Below are the code and all the weights of a small trained network. Each question names an input and a class and asks about switching units off, where a switched-off unit gives its printed mean instead of its output.

import numpy as np


def w(rows, s, z=0):
    codes = np.array(rows[::2]) - 128.0
    scale = np.full(codes.shape[1], s)
    scale[-1] = z or s
    return codes * scale


def f(y):
    return np.maximum(y, 0)


def log_softmax(a):
    a = a - a.max(-1, keepdims=True)
    return a - np.log(np.exp(a).sum(-1, keepdims=True))


def net(x, mask):
    res = np.array(x, float).reshape(1, 4) / 4 @ E
    y = f(res @ A[0][:, :-1].T + A[0][:, -1])
    res = res + np.where(mask, y, B[0][:, -1]) @ B[0][:, :-1]
    return log_softmax(res[-1] @ U[:, :-1].T + U[:, -1])


A, B = {}, {}
E = w([
[126,213,254,79],'x0',
[216,219,111,233],'x1',
[108,51,209,219],'x2',
[8,182,107,168],'x3',
],0.0041)
A[0] = w([
[104,100,129,95,49],'N0',
[123,105,158,153,59],'N1',
[144,148,123,159,78],'N2',
[134,174,79,77,53],'N3',
[90,98,135,91,45],'N4',
[105,134,123,127,253],'N5',
[239,72,154,88,3],'N6',
[114,57,8,164,22],'N7',
[128,111,103,135,72],'N8',
[128,100,158,154,84],'N9',
[71,154,113,147,57],'N10',
[104,96,129,94,48],'N11',
[158,170,116,178,55],'N12',
[84,147,117,149,61],'N13',
[101,63,190,210,33],'N14',
[100,150,129,147,93],'N15',
[79,104,128,96,117],'N16',
[164,156,122,163,59],'N17',
[126,110,151,146,76],'N18',
[172,106,141,110,55],'N19',
[112,174,178,110,70],'N20',
[173,176,116,188,46],'N21',
[174,112,131,99,105],'N22',
[83,82,133,76,33],'N23',
[121,172,194,94,56],'N24',
[132,185,51,53,49],'N25',
[116,92,138,83,140],'N26',
[98,92,137,90,63],'N27',
[22,183,110,163,37],'N28',
[144,145,124,149,79],'N29',
[122,163,182,100,70],'N30',
[124,154,166,107,82],'N31',
[123,122,129,120,110],'N32',
[145,164,117,166,67],'N33',
[130,153,102,99,61],'N34',
[140,143,129,137,219],'N35',
[124,148,162,111,79],'N36',
[124,144,157,117,84],'N37',
],0.016,0.0041)
B[0] = w([
[120,148,133,81,157],'N0',
[116,104,168,119,158],'N1',
[129,151,133,98,160],'N2',
[90,100,196,132,194],'N3',
[125,151,137,64,171],'N4',
[122,191,88,235,246],'N5',
[83,47,52,94,238],'N6',
[254,86,145,119,252],'N7',
[153,120,132,120,144],'N8',
[111,114,167,142,172],'N9',
[106,83,94,98,169],'N10',
[120,152,132,79,160],'N11',
[128,172,137,71,192],'N12',
[113,91,102,95,158],'N13',
[68,92,231,142,243],'N14',
[119,111,103,102,156],'N15',
[116,175,112,103,201],'N16',
[120,156,131,79,179],'N17',
[122,112,157,125,151],'N18',
[111,98,98,122,163],'N19',
[186,99,133,110,204],'N20',
[123,184,135,59,214],'N21',
[104,123,87,145,188],'N22',
[122,172,142,55,191],'N23',
[198,98,146,120,222],'N24',
[70,94,219,152,232],'N25',
[121,197,115,144,209],'N26',
[127,169,133,90,177],'N27',
[88,53,50,85,221],'N28',
[126,142,131,101,150],'N29',
[185,108,143,127,204],'N30',
[167,115,138,130,181],'N31',
[126,132,129,120,135],'N32',
[127,157,133,79,173],'N33',
[110,104,166,115,155],'N34',
[126,187,107,190,224],'N35',
[161,115,139,123,169],'N36',
[154,119,137,124,159],'N37',
],0.059,0.0041)
U = w([
[115,238,126,56,15],'0',
[253,96,138,131,56],'1',
[48,105,226,155,143],'2',
[74,70,28,108,242],'3',
[116,220,88,250,254],'4',
],0.007,0.0012)

Each question gives the input, the list of numbers given to net, and the class t.
The units are the neurons (one row each of A and B). Each row of codes is followed by its name. A weight is (code - 128) times the scale printed after its matrix; where a second scale follows, it is the last column's (A, B and U).
mask holds one flag per neuron, in row order. A switched-off neuron (its flag False) gives its mean, the last column of its row in B, instead of its output. The means were averaged over made-up inputs and are rounded, as every weight is.
A unit's drop is (log p(t) with every unit on - log p(t) with that unit switched off) / (log p(t) with every unit on - log p(t) with every unit switched off).
The circuit of an input: a set's keep is (log p(t) with only the set's units on - log p(t) with every unit switched off) / (log p(t) with every unit on - log p(t) with every unit switched off). Starting from the 12 units with the biggest drops (on a tie, the unit counted first), units are removed one at a time, each time the one whose removal leaves the highest keep (on an exact tie, the one counted first), for as long as the keep stays at least 0.8.
circuit, biggest first: the units of the circuit, biggest drop first
most important unit: the unit with the biggest drop
top k neurons: the k neurons with the biggest drops, biggest first
drop of u: that unit's drop, to one decimal
input [5,4,0,5], class 1: top 2 neurons => N6; N20
input [8,-4,2,8], class 1: most important unit => N24
input [7,5,2,-8], class 3: top 4 neurons => N6; N7; N22; N19
input [-6,2,-7,7], class 2: top 3 neurons => N25; N3; N6
input [2,8,4,-8], class 0: top 3 neurons => N21; N12; N28
input [3,-6,-6,-7], class 3: top 2 neurons => N6; N14
input [-6,6,0,-2], class 0: top 4 neurons => N21; N12; N24; N17
input [-8,-7,0,8], class 1: top 4 neurons => N7; N6; N21; N12
input [5,0,2,6], class 3: top 3 neurons => N28; N7; N10
input [2,4,3,-1], class 0: circuit, biggest first => N21; N12
input [3,1,3,5], class 3: top 2 neurons => N28; N7
input [-6,4,-7,-5], class 2: top 3 neurons => N25; N3; N24
input [7,1,-5,-8], class 3: top 3 neurons => N6; N7; N22
input [-5,6,4,-2], class 0: circuit, biggest first => N21
input [-3,3,-3,3], class 4: top 2 neurons => N14; N6
input [-3,8,8,-5], class 0: top 4 neurons => N21; N12; N25; N17
input [6,1,-3,0], class 1: drop of N3 => 0.0
input [4,-1,-8,-1], class 2: drop of N25 => 0.1
input [-3,2,-7,4], class 2: drop of N25 => 0.2
input [3,1,8,-7], class 2: circuit, biggest first => N14
